[118 134 103 160 132 119  87 119 162 158 137 156 105 148 125 159  93 124
 117  80 166 161 165 129  55 133 125 121 136 159 109  67 120 103 113 178
 190 145 169 155 136  61 138 106  96 123 157  91 140 134 150  89  87  82
 143 157 113] -> dagen
[128 166  92 160  94 111 126 140 161 112 135  82 162 120 155 139 112 159
 148  97 167 128 115 131 150 115 135 133 134  86  89 132 169 136 110 149
 136 162 146  97  84  87 133 168 134 156 115 119 113 142 126 133 137 124
 151 137  71] -> nifev
[177 122 154  91 117 147 146 147  69 141  92 149  59 196 130 104 131  99
 141 170 180 105  91 165 134 117 104  84 129 148 122  98 153 154  96 119
  76 159 108 170 165 145  96 131  99  68  66 168 168 119 140 175 191 149
  81 151 159] -> Betu
tags:
[86] -> Z_397
[159] -> Z_644
[132] -> Z_237
[160] -> Z_927
[85] -> Z_548
join nifev 30: 
Z_397
len: [118 134 103 160 132 119  87 119 162 158 137 156 105 148 125 159  93 124
 117  80 166 161 165 129  55 133 125 121 136 159 109  67 120 103 113 178
 190 145 169 155 136  61 138 106  96 123 157  91 140 134 150  89  87  82
 143 157 113]
57
chg Betu: [177 122 154  91 117 147 146 147  69 141  92 149  59 196 130 104 131 100
 141 170 180 105  91 165 134 117 104  84 129 148 122  98 153 154  96 119
  76 159 108 170 165 145  96 131  99  68  66 168 168 119 140 175 191 149
  81 151 159]
18, [99]

[184 141 159 141  90 122 139 141 104 141] : nifev
[187 187 159 187 115 122 139  93 190 190] : fal
[ 50  50 146  46 132 128 140 113  95  53] : fisar
[ 95  88 141  96 146 127 124 167 135  98] : bunu
[ 94  83 100  92 140 132  92 140  94 140] : Betu
[107 122 188 137 115 132  58  99 141 127] : zef
[ 91  81 137  91 135 128 134 136 130  86] : libib
[143 151 157 159 101 128 110 102 108 161] : zin
howmany Betu: [140]
3
chg libib: [ 91  81 137  91 134 128 134 136 130  86]
5, [135]
howmany nifev: [141]
4
chg zin: [143 151 157 158 101 128 110 102 108 161]
4, [159]
howmany fal: [187]
3

[110 119  82  82  83  87  85 125 117 111 126 142 122 120 120 160] : libib
[154 128 156 188 195 156 142 151 152 173  77  71 150 103 124  63] : ruvu
[ 76 121  72 120  72 158  80  98  72  80  80 123  72 148 114 100] : bunu
howmany bunu: [76]
1
len: [ 76 121  72 120  72 158  80  98]
8
chg ruvu: [154 128 156 188 195 156 142 151 152 173  77  71 151 103 124  63]
13, [150]
chg libib: [110 119  82  82  83  87  85 125 117 111 126 142 122 121 120 160]
14, [120]
chg ruvu: [154 128 156 188 195 156 142 151 152 173  77  71 150 103 125  63]
15, [124]
howmany bunu: [72]
4

[160 176 174 120 111 113  84 132 173 166 158  91 110 156 160 143 104]  zef
[160 149 174 120  91 113 113 132 173 113 102  91 173 113  91 112 104]  ruvu
[160 149 174 120 111 113  84 102 173 166 102  91 110 156 163 143 104]  fisar
howmany zef: [159]
0
chg zef: [160 177 174 120 111 113  84 132 173 166 158  91 110 156 160 143 104]
2, [176]
howmany ruvu: [114]
0
howmany ruvu: [91]
3
tags:
[91] -> Z_395
[164] -> Z_998
[163] -> Z_125
join fisar 15: 
Z_125

[184 146 106  99 169 117 126  80  99 143 139 103 148  94 104 119 118 136] -> ruvu
[184 146 106  99 169 117 126  80  99 143 139 103 148  95 104 119 118 136] -> fal
[184 146 106  99 169 117 126  80  99 139 145  70 145  81  84 133 125 185] -> bunu
[103 144 145 138  86 135 123 154 159 127 130 135 136 150 138 143 100 134] -> biko
[184 146 106  99 169 117 126  80  99 143 139 103 148  89 102 106 187 119] -> sog
key -> tag
[186] -> Z_17
[185] -> Z_750
[184] -> Z_724
[119] -> Z_493
join bunu 18: 
Z_750
chg biko: [103 144 145 138  87 135 123 154 159 127 130 135 136 150 138 143 100 134]
5, [86]
which: [184 146 106  99 169 117 126  80  99 143 139 103 148  94 104 119 118 136]
ruvu
chg ruvu: [184 146 106  99 169 117 126  80  99 143 139 103 148  95 104 119 118 136]
14, [94]
which: [184 146 106  99 169 117 126  80  99 139 145  70 145  81  84 133 125 185]
bunu
chg bunu: [184 146 106  99 169 117 126  80  99 138 145  70 145  81  84 133 125 185]
10, [139]

[133 138 126  97 105 133 119 135 118 143 117 134 137 123 132 112] -> Betu
[127 124 134 129 110 124 134 134 135 145  86 119 129 131  94 120] -> fisar
[133 123 131 157 111 137 145 132 143 109 133 129 157 143 137 119] -> nifev
[133 138 126  97 105 133 119 135 118 143 117 134 137 123 132 143] -> bunu
[152 134 134 152 152 138 124 133 134 112 152 142 159 150 126 130] -> ruvu
[120 142 134 152 146 115 124 133 134 134 142 142 159 142 126 137] -> libib
len: [133 138 126  97 105 133 119 135 118 143 117 134 137 123 132]
15
len: [120 142 134 152 146 115 124 133 134 134 142 142 159 142 126 137]
16
howmany nifev: [137]
2
howmany ruvu: [152]
4
howmany libib: [142]
4
key -> tag
[152] -> Z_464
[151] -> Z_765
[124] -> Z_52
[134] -> Z_944
[123] -> Z_649
join libib 7: 
Z_52

[163 109  97 171 110 116 154  89]  dagen
[127 131 147 104 137 127  90 129]  ruvu
[131 119  97 118 134  95 101  71]  fisar
[131 119  97 118 145 118 145 200]  biko
[163 109  98 171 110 163 163  89]  bunu
len: [163 109  97 171 110 116 154]
7
howmany bunu: [163]
3
howmany biko: [118]
2
key -> tag
[171] -> Z_764
[118] -> Z_66
[134] -> Z_47
[131] -> Z_560
join fisar 4: 
Z_66
which: [131 119  97 118 145 118 145 200]
biko
len: [163 109  97 171 110]
5

[111 128 126  86 154 123 120 136 128 130 165 131 129 145 141 120 117 119
 120 114 121 125 102 150 138 142 124 147 130 130 123 106 111 109 124 114
 155 107  83 118 127 152 150 105 103 165 125 137 155 133 122 113 137 103
 129 127 120 139 130] = nifev
[111 128 126  86 154 123 120 136 128 130 165 131 129 145 141 120 117 119
 120 114 121 125 102 150 138 142 124 147 130 130 123 106 111 109 124 114
 130 107  83 118 127 152 150 105 135 143 152 134 151 140 140 123 140 127
 121 138 156  89 100] = libib
[111 128 118  86 154 123 120 136 128 130 165 131 129 145 141 120 117 119
 120 114 121 125 102 150 138 142 124 147 130 130 123 106 111 109 124 114
 130 107  83 118 127 152 150 105 135 143 152 134 151 140 140 123 140 127
 118  85 116 128 114] = zin
[129 124 118 144 104 122 136  97 150 122  92 121 122 110 135 124 122 123
 119 121 111 158 115 107 142 127 138 117 125 143 150  95 131  89 142 119
 120 126  98 129 143 114 119 105 112 108 106 138 114 124 150 145 121 165
 130 153 137  97 126] = sog
howmany sog: [119]
3
howmany sog: [150]
3
key -> tag
[110] -> Z_935
[150] -> Z_858
[123] -> Z_734
[122] -> Z_614
[111] -> Z_634
join zin 31: 
Z_734
len: [111 128 118  86 154 123 120 136 128 130 165 131 129 145 141 120 117 119
 120 114 121 125 102 150 138 142 124 147 130 130 123 106 111 109 124 114
 130 107]
38
howmany nifev: [106]
1
len: [111 128 126  86 154 123 120 136 128 130 165 131 129 145 141 120 117 119
 120 114 121 125 102 150 138 142 124 147 130 130 123 106 111 109 124 114
 155 107  83 118 127 152 150 105 103 165 125 137 155 133 122 113 137 103
 129 127]
56
which: [129 124 118 144 104 122 136  97 150 122  92 121 122 110 135 124 122 123
 119 121 111 158 115 107 142 127 138 117 125 143 150  95 131  89 142 119
 120 126  98 129 143 114 119 105 112 108 106 138 114 124 150 145 121 165
 130 153 137  97 126]
sog

[100 142 155 176 168 148 184] = nifev
[103 176 155 152 147  63 150] = ruvu
[110 173 143 164 167  93 176] = zef
[94 77 94 90 94 94 94] = bunu
howmany bunu: [93]
0
chg zef: [110 173 143 164 166  93 176]
5, [167]
howmany bunu: [94]
5
len: [94]
1

[116 108  87  88 205 157 157 121]  sog
[ 74 100 123 193 119 167  63 121]  zef
[122 136 114  52 158  98 122 122]  Betu
len: [116 108  87  88 205 157 157 121]
8
chg Betu: [122 136 114  52 159  98 122 122]
5, [158]
howmany Betu: [123]
0

[108  89 138  88  68 112 122 125 120 124 123  84  70  85 107  99  67  96
 102  83 132 112 109 130 109 113  98 102 116 127 104 121 121 106 124 133
 124 132 106 115 105 105 123 111 126  78  88  96 116 133 120 116  82  71
 123 117  62  99  77] : zef
[112 130 153 104 109 139 137 112  94 122 156 112 100 139 145 116 108  99
  84 109 123 101 133 143 132 119 114 122 116 125 143 119 113 138 111  92
 137 125 132 138 113 142 146 103 122 142 119 118 118 105 121 131 123 104
 136 113  99 133 122] : sog
[108  89 138  88  68 112 122 125 120 124 123  84  70  85 107  99  67  96
 102  83 132 112 109 130 109 113  98 102 116 127 104 121 121 106 124 133
 124 132 106 115 105 105 123 111 126  74 141  90 105 128 105  97 135 118
  75 131 102 117  75] : bunu
[119 113  87 106  96  82 104 134 145 123  95 102  83 111  64 123  92 136
 144  90 121 131 124 113 120 130  83  90  88 123  88 113 123 108 130 139
  92 125  76 103 134 108 104 118 117  81 120 103 101 130 115  91 128 111
  90 133  98 105  87] : libib
chg zef: [108  89 138  88  68 112 122 125 120 124 122  84  70  85 107  99  67  96
 102  83 132 112 109 130 109 113  98 102 116 127 104 121 121 106 124 133
 124 132 106 115 105 105 123 111 126  78  88  96 116 133 120 116  82  71
 123 117  62  99  77]
11, [123]
tags:
[74] -> Z_524
[78] -> Z_715
[81] -> Z_743
[119] -> Z_218
[142] -> Z_718
[103] -> Z_632
join libib 46: 
Z_743
which: [108  89 138  88  68 112 122 125 120 124 123  84  70  85 107  99  67  96
 102  83 132 112 109 130 109 113  98 102 116 127 104 121 121 106 124 133
 124 132 106 115 105 105 123 111 126  74 141  90 105 128 105  97 135 118
  75 131 102 117  75]
bunu
len: [112 130 153 104 109 139 137 112  94 122 156 112 100 139 145 116 108  99
  84 109 123 101 133 143 132 119 114 122 116 125 143 119 113]
33
len: [108  89 138  88  68 112 122 125 120 124 123  84  70  85 107  99  67  96
 102  83 132 112 109 130 109 113  98 102 116 127 104 121 121 106 124 133
 124 132 106 115 105 105 123 111 126  78  88  96 116 133 120 116  82  71
 123 117  62  99  77]
59

[151 126 127 151 157 126 153 134] = nifev
[175 104 188 148 192 101 185 145] = ruvu
[118  92 127  84 125 148 128 103] = fisar
[145 149 145 158 149 156 142 159] = fal
Table of tags by key:
[92] -> Z_423
[150] -> Z_343
[127] -> Z_307
[126] -> Z_806
[149] -> Z_852
join nifev 2: 
Z_806
which: [118  92 127  84 125 148 128 103]
fisar
which: [175 104 188 148 192 101 185 145]
ruvu
howmany fal: [145]
2
howmany fal: [149]
2
which: [145 149 145 158 149 156 142 159]
fal
howmany nifev: [125]
0

[104 169 170 100 103 123 185 174 120 119 162 118 115 125]  fisar
[104 169 170 100 103 123 185 174  83  83 110  74 192 168]  libib
[160 127 126 154 145 164 123 122 175 173 177 185 110 131]  nifev
chg nifev: [160 127 126 154 145 164 124 122 175 173 177 185 110 131]
7, [123]
Table of tags by key:
[192] -> Z_158
[169] -> Z_470
[110] -> Z_530
[115] -> Z_722
join fisar 13: 
Z_722
which: [160 127 126 154 145 164 123 122 175 173 177 185 110 131]
nifev
len: [104 169 170 100 103 123 185 174  83]
9

[100 124 131 159 120 141 105 126  62 125 126 126 152 116  99 117 104 105
 128 155  81 116 112 127 128 105 116]  sog
[ 96 123 131 159 119 140 104 125  61 124 125 124 151 114  98 113 102 104
 131 156  80 118 150 124 126 107 116]  fisar
[123 125 133 157 123 150 111 129  72 130 129 129 150 121 104 123 107 106
 121 151 123 113 136 133 130 102 123]  fal
[107 125 133 157 122 142 109 128  68 128 128 128 151 119 102 122 106 105
 123 153  85 114 127 131 130 103 117]  bunu
howmany fal: [123]
5
len: [100 124 131 159 120 141 105 126  62 125 126 126 152 116  99 117]
16
tags:
[155] -> Z_630
[122] -> Z_286
[152] -> Z_258
[156] -> Z_879
[141] -> Z_462
[142] -> Z_676
[153] -> Z_449
[154] -> Z_738
join bunu 20: 
Z_449
chg fisar: [ 96 123 131 159 119 140 104 125  61 124 125 124 151 114  98 113 102 105
 131 156  80 118 150 124 126 107 116]
18, [104]
chg fal: [123 126 133 157 123 150 111 129  72 130 129 129 150 121 104 123 107 106
 121 151 123 113 136 133 130 102 123]
2, [125]

[138 163 120 142 142 156 102] : zin
[ 92 122 125  96 180  84  95] : fisar
[117 151 125 153 118 182 115] : dagen
[138 163 120 148 167 156 139] : sog
[103 137 137 101 190  80 112] : biko
[122  85  71  76 200  65 116] : bunu
chg biko: [103 137 137 101 190  81 112]
6, [80]
len: [122  85  71  76 200  65]
6
key -> tag
[141] -> Z_189
[101] -> Z_500
[142] -> Z_945
[143] -> Z_978
[102] -> Z_29
join zin 4: 
Z_945
which: [103 137 137 101 190  80 112]
biko
chg dagen: [117 151 124 153 118 182 115]
3, [125]
chg biko: [103 137 137 101 191  80 112]
5, [190]

[151 144 147 103 170 115 103 124 147 167 167  96 147 107 145 193 142  98
 132  94 191  80 141] = ruvu
[155 132 126 106 158 136  94  95 129 169 128 100 121 103 144 181 151 101
 168 107 192  87 166] = libib
[155 135 132 111 157 134  92  92 131 161 127  99 126 104 139 180 149 103
 169 109 187  89 166] = nifev
[159 111 105  79 171 133 112 106 136 191 132  99 120  94 188 173 143  97
 149  92 201  80 145] = bunu
chg nifev: [155 135 132 111 157 134  92  92 132 161 127  99 126 104 139 180 149 103
 169 109 187  89 166]
9, [131]
len: [159 111 105  79 171 133]
6
chg nifev: [155 135 132 111 157 134  92  92 131 161 127  99 126 104 139 180 149 103
 169 109 186  89 166]
21, [187]

[114  99 151 125 117  99 110 139  50 113] = zin
[102 160 125 126 202 117  91 134 167 160] = fal
[114 137 192 124 117 153  84 157  97 171] = bunu
[ 73 117 125 121 159 117  53 116 116 102] = dagen
[146 147 166 117 166 117 141 162 125 203] = sog
[111 123 111 138  88 158  97 139  73 150] = nifev
[121 140 197 136 102 158 103 148  92 176] = libib
[143 144 115 137 131  90 210  84 130 129] = fisar
[111 126 105 126 209 126 103 139 130 129] = biko
[149 110 161 125 159  99 147 171  92 187] = ruvu
[114 123  99 150 209  72 122 130 139 134] = zef
[111 134 130 127  74 131 166  66 101  92] = Betu
howmany zin: [110]
1
Table of tags by key:
[122] -> Z_46
[72] -> Z_319
[71] -> Z_346
[211] -> Z_380
[210] -> Z_14
[91] -> Z_114
[121] -> Z_900
join zef 7: 
Z_46
howmany biko: [126]
3
chg zin: [114  98 151 125 117  99 110 139  50 113]
2, [99]

[150 158 159  88 153 139 161 182 168 121 154 141 182 106 174 147 152 122
 122 153 122 164 168 146 191  85  95] -> libib
[168 112 162 106 167 141 139 133 132 125 119 132 147 123 155 120 115 141
 139 156 143 111 116 123 146 105  53] -> zef
[ 79  98  68 163  81 130 119 126 148 119 113 128 137  93 105 111 107  88
 149  76  79 109  92 119 148 172 175] -> biko
tags:
[164] -> Z_965
[108] -> Z_317
[138] -> Z_327
[137] -> Z_351
[109] -> Z_732
join biko 22: 
Z_732
which: [168 112 162 106 167 141 139 133 132 125 119 132 147 123 155 120 115 141
 139 156 143 111 116 123 146 105  53]
zef
howmany biko: [148]
2

[144 127 153 152 119  80] : biko
[144 127 153 144 119 157] : zef
[152 145  79  79 123  69] : sog
key -> tag
[127] -> Z_840
[144] -> Z_894
[79] -> Z_567
[143] -> Z_362
join zef 4: 
Z_894
howmany zef: [145]
0
which: [152 145  79  79 123  69]
sog

[123 146 129 122 127 127 122 118 135 136  49 131 127 131 130 159 127 127
 107 131]  dagen
[135 155 130 118 127 127 123 134 128 137  54  62 142 128 130 167 141 128
 111 148]  bunu
[125 147 129 122 127 127 122 121 132 136  49  58 145 131 126 162 140 128
 108 145]  zef
chg zef: [125 147 129 122 127 127 122 121 132 136  49  58 145 131 126 162 140 128
 107 145]
19, [108]
tags:
[127] -> Z_53
[54] -> Z_504
[49] -> Z_574
[55] -> Z_648
join bunu 11: 
Z_504
which: [123 146 129 122 127 127 122 118 135 136  49 131 127 131 130 159 127 127
 107 131]
dagen
howmany dagen: [127]
5
len: [135 155 130 118 127 127 123 134 128 137  54  62 142 128 130 167 141 128
 111 148]
20
howmany bunu: [127]
2

[123 142  97 138 149] -> libib
[181 121 143 119  97] -> sog
[185 133  55 211 103] -> fal
[152  76  98 167 147] -> bunu
[ 88 149 127  89 151] -> zef
tags:
[75] -> Z_993
[121] -> Z_598
[120] -> Z_256
[152] -> Z_403
[76] -> Z_151
[77] -> Z_569
join bunu 2: 
Z_151
which: [ 88 149 127  89 151]
zef
len: [123 142  97 138 149]
5
chg fal: [185 133  55 211 102]
5, [103]
chg libib: [123 142  98 138 149]
3, [97]
len: [185 133  55 211]
4
len: [181 121 143 119]
4

[210  94 143  88 103 147]  biko
[164  71 167 131 130 128]  dagen
[ 91 174 132 131 116 105]  libib
[ 98 193  95 128 120 126]  fisar
[115 142  73 122  71 120]  Betu
[100  98 129 129 170  93]  bunu
[159 113 139 150 109 162]  nifev
[113 156 119 152 201 167]  sog
[144 119 139 170 140 190]  zef
[110 152  85 146 106 143]  fal
[155 120 136 165 112 183]  ruvu
[ 96  96 135 135 102  96]  zin
len: [159 113 139]
3
tags:
[95] -> Z_342
[153] -> Z_387
[210] -> Z_88
[147] -> Z_940
[146] -> Z_763
[152] -> Z_824
[94] -> Z_42
join biko 2: 
Z_42
chg zin: [ 96  96 135 135 103  96]
5, [102]
chg zef: [144 119 139 170 140 191]
6, [190]
chg Betu: [115 142  73 123  71 120]
4, [122]
howmany zin: [96]
3
which: [144 119 139 170 140 190]
zef

[134 154 106 150 168 147 128 158 119 116 150 158 105 131 138 145 166 132
 131 140 133 150 110 125 146 141 164 100 109 121 129 147 118 129 109 146
 125 152 119 161 112 130  96 119 113 136 146 121 130 112 124 148] -> bunu
[117 158 112 133 136 139 156 124 166 113 139 115 113 146 125 126 157 139
 117 151 137 141 148 129 122 141 125 112 128 114 169 115 127  92  99 103
 148 165 105 144 111 110 147 115 121 142 127 111 127 129 161 114] -> nifev
[ 89 135 125  91 104 136 122 104 138 142 128 125 102 128  98 119 115 125
 137 131 139 106 139 116 129  65 127 105 124 114 127 137 119 125 152 125
 155 117 132 140 112 128 135 150 108  96 114 103 145 128 132 157] -> zef
[ 99 141 141  94 114 133 103 111 115 132 124 109 130 133  93 127  91 141
 127 134 135 103 133 122 119  78 127 118 133 133 112 130 130 135 164 130
 133  93 119 136 117 159 133 148 122 107 100 118 129 109 105 155] -> biko
howmany biko: [134]
1
len: [ 89 135 125  91 104 136 122 104 138 142 128]
11

